Below are the code and all the weights of a small trained network. Each question names an input and a class and asks about switching units off, where a switched-off unit gives its printed mean instead of its output.

import numpy as np


def w(rows, s, z=0):
    codes = np.array(rows[::2]) - 128.0
    scale = np.full(codes.shape[1], s)
    scale[-1] = z or s
    return codes * scale


def f(y):
    return np.maximum(y, 0)


def log_softmax(a):
    a = a - a.max(-1, keepdims=True)
    return a - np.log(np.exp(a).sum(-1, keepdims=True))


def net(x, mask):
    res = np.array(x, float).reshape(1, 7) / 4 @ E
    y = f(res @ A[0][:, :-1].T + A[0][:, -1])
    res = res + np.where(mask, y, B[0][:, -1]) @ B[0][:, :-1]
    return log_softmax(res[-1] @ U[:, :-1].T + U[:, -1])


A, B = {}, {}
E = w([
[28,5,140,139,150],'x0',
[106,208,132,52,37],'x1',
[106,105,150,166,3],'x2',
[57,131,101,163,151],'x3',
[187,86,117,208,120],'x4',
[51,231,114,175,176],'x5',
[116,124,2,122,145],'x6',
],0.0073)
A[0] = w([
[157,163,98,131,106,174],'neuron 1',
[160,174,103,134,143,94],'neuron 2',
[154,70,133,162,62,242],'neuron 3',
[109,137,109,22,98,182],'neuron 4',
[43,131,89,143,148,151],'neuron 5',
[167,74,137,113,163,161],'neuron 6',
[111,143,199,64,148,194],'neuron 7',
[165,82,157,108,112,220],'neuron 8',
[98,75,130,119,175,252],'neuron 9',
[149,56,79,99,102,161],'neuron 10',
[71,148,142,132,93,254],'neuron 11',
[97,75,125,141,108,155],'neuron 12',
[143,138,115,175,149,184],'neuron 13',
[150,125,179,143,198,186],'neuron 14',
[167,166,80,206,120,246],'neuron 15',
[154,86,147,147,160,172],'neuron 16',
[83,137,104,158,137,150],'neuron 17',
[139,128,201,151,105,102],'neuron 18',
[120,114,59,144,94,225],'neuron 19',
[116,158,80,173,146,234],'neuron 20',
[158,176,80,95,127,205],'neuron 21',
[113,121,139,127,174,173],'neuron 22',
[123,164,154,98,248,243],'neuron 23',
[145,151,204,184,73,164],'neuron 24',
],0.013,0.0027)
B[0] = w([
[137,114,91,83,133,192],'neuron 1',
[156,155,119,119,127,184],'neuron 2',
[117,59,178,112,109,249],'neuron 3',
[41,168,101,89,128,236],'neuron 4',
[121,84,126,192,168,231],'neuron 5',
[114,186,153,105,118,214],'neuron 6',
[88,156,97,171,100,222],'neuron 7',
[136,135,176,97,108,223],'neuron 8',
[143,130,215,163,162,234],'neuron 9',
[119,85,204,46,142,218],'neuron 10',
[81,97,108,144,122,229],'neuron 11',
[135,103,174,105,159,209],'neuron 12',
[190,107,86,144,124,178],'neuron 13',
[151,171,150,179,102,210],'neuron 14',
[181,120,75,129,128,219],'neuron 15',
[172,135,156,134,104,206],'neuron 16',
[124,29,148,123,186,189],'neuron 17',
[84,150,149,121,69,201],'neuron 18',
[137,89,145,83,193,199],'neuron 19',
[163,95,93,115,179,203],'neuron 20',
[118,171,107,69,181,219],'neuron 21',
[130,133,177,182,136,181],'neuron 22',
[124,191,106,188,167,254],'neuron 23',
[130,110,149,153,2,238],'neuron 24',
],0.0083,0.0079)
U = w([
[166,90,90,183,38,63],'0',
[21,211,35,51,143,111],'1',
[175,67,232,7,154,20],'2',
[181,222,185,233,196,108],'3',
[95,146,155,157,14,203],'4',
[115,38,147,187,241,249],'5',
[255,180,71,62,188,215],'6',
],0.0076,0.0011)

Each question gives the input, the list of numbers given to net, and the class t.
The units are the neurons (one row each of A and B). Each row of codes is followed by its name. A weight is (code - 128) times the scale printed after its matrix; where a second scale follows, it is the last column's (A, B and U).
mask holds one flag per neuron, in row order. A switched-off neuron (its flag False) gives its mean, the last column of its row in B, instead of its output. The means were averaged over made-up inputs and are rounded, as every weight is.
A unit's drop is (log p(t) with every unit on - log p(t) with that unit switched off) / (log p(t) with every unit on - log p(t) with every unit switched off).
The circuit of an input: a set's keep is (log p(t) with only the set's units on - log p(t) with every unit switched off) / (log p(t) with every unit on - log p(t) with every unit switched off). Starting from the 12 units with the biggest drops (on a tie, the unit counted first), units are removed one at a time, each time the one whose removal leaves the highest keep (on an exact tie, the one counted first), for as long as the keep stays at least 0.8.
circuit, biggest first: the units of the circuit, biggest drop first
most important unit: the unit with the biggest drop
top k neurons: the k neurons with the biggest drops, biggest first
drop of u: that unit's drop, to one decimal
input [7,2,-1,0,-3,-4,-8], class 4: most important unit : neuron 7
input [6,1,-7,0,-6,2,0], class 3: circuit, biggest first : neuron 23; neuron 9
input [2,8,7,2,0,-3,7], class 2: circuit, biggest first : neuron 10; neuron 19
input [0,0,4,0,3,5,7], class 5: circuit, biggest first : neuron 17; neuron 19
input [4,5,-7,-6,2,4,2], class 1: circuit, biggest first : neuron 4; neuron 16; neuron 3
input [8,-8,-7,4,-5,-1,-1], class 3: top 2 neurons : neuron 23; neuron 14
input [0,2,3,7,-3,1,4], class 5: circuit, biggest first : neuron 5; neuron 17
input [-6,-6,1,-4,1,-4,-4], class 0: circuit, biggest first : neuron 24; neuron 9
input [8,3,5,7,-8,2,-4], class 5: top 2 neurons : neuron 5; neuron 17
input [6,-5,-6,-3,0,-1,3], class 3: drop of neuron 23 : 0.2
input [-3,-2,0,-8,-6,-1,1], class 1: drop of neuron 4 : 0.1
input [-5,3,-1,1,8,2,6], class 6: drop of neuron 3 : 0.0
